[[ -7 -11 -31 -10   0 -25  15  -7]
 [ -1   8 -33   0 -35 -22  14  -1]
 [ -1 -12  -7 -13   3 -21   1  -1]
 [  5  -8 -23 -13 -21 -29   3   5]
 [  1 -13 -43 -19 -14 -37  17   1]
 [ -5  -2 -46  -7 -16 -27  24  -5]
 [ -4  -7 -47 -11 -12 -30  23  -4]]
:
[[ -7 -11 -31 -10   0 -25  15  -7]
 [ -1 -12  -7 -13   3 -21   1  -1]
 [  1 -13 -43 -19 -14 -37  17   1]
 [ -4  -7 -47 -11 -12 -30  23  -4]]

[[ 37  29   1   3  32   8 -15   7  44  59  52]
 [ 11  13   9  14  23  27 -43  15   0  38  35]
 [ 10 -10   8 -44  -8 -43  24 -39   2   1   1]
 [ 32 -27  36 -43   6 -35  -6 -47 -21  13  13]
 [ 21 -28   0 -14  28 -15  10 -21  52   7   3]]
:
[[ 37  29   1   3  32   8 -15   7  44  59  52]
 [ 10 -10   8 -44  -8 -43  24 -39   2   1   1]
 [ 21 -28   0 -14  28 -15  10 -21  52   7   3]]

[[ 59  18   7  10  17]
 [ 53  44  15   8  24]
 [  2  -1  60  21  19]
 [ 18 -46   6 -35  49]]
:
[[59 18  7 10 17]
 [ 2 -1 60 21 19]]

[[ 39  14 -40  54 -15 -39]
 [-10 -48   3  50   0 -39]]
:
[[ 39  14 -40  54 -15 -39]]

[[ 50 -27]
 [ 51  39]]
:
[[ 50 -27]]

[[  7 -11   9   7   9 -10  10]
 [-24 -14  31  26  -9  -6 -11]
 [ 33  11 -48 -45  18  10  21]
 [ 12   9 -19 -18   2  11   2]
 [-19  28  39  32  -8  26  -9]
 [ 23   5  -5  -7  26  -1  29]
 [-47  23  33  27 -36  34 -42]
 [ 15  16  13   9  20   8  22]]
:
[[  7 -11   9   7   9 -10  10]
 [ 33  11 -48 -45  18  10  21]
 [-19  28  39  32  -8  26  -9]
 [-47  23  33  27 -36  34 -42]]

[[-11  -5   1   8   8   5  52  12  32]
 [  7  -3 -11  -6 -11  -2  52  10 -31]
 [  2  -9  -1   5  -5 -18  52  -7 -22]
 [  8   4   2  12  10 -22  52 -17  -1]
 [  5   5  13 -16  -1  13  52 -20 -11]
 [ 17  10 -11  -9  12  14  52  11  -4]
 [  7  26  -2   7   8  -6  52 -16   5]]
:
[[-11  -5   1   8   8   5  52  12  32]
 [  2  -9  -1   5  -5 -18  52  -7 -22]
 [  5   5  13 -16  -1  13  52 -20 -11]
 [  7  26  -2   7   8  -6  52 -16   5]]
---
[[ 17 -40  32 -13]
 [ 14 -27  24   6]
 [-35 -12 -37 -49]]
:
[ 17 -27 -37]

[[-13  12]
 [  0  -1]
 [ 25 -26]
 [-24   0]
 [-45  31]]
:
[-13  -1]

[[ 21   8  -4]
 [ -1  52 -38]]
:
[21 52]

[[-19  29 -21 -22]
 [-49  26   0  -7]]
:
[-19  26]

[[-38  31  -3  37 -21]
 [ 33 -17  48  -8 -25]
 [-26   8  23  51  -2]
 [-29  26 -40 -12 -56]]
:
[-38 -17  23 -12]

[[ 31 -41]
 [ 46  23]]
:
[31 23]

[[  1  26]
 [-39 -18]
 [ 26 -11]
 [ 45 -14]]
:
[  1 -18]
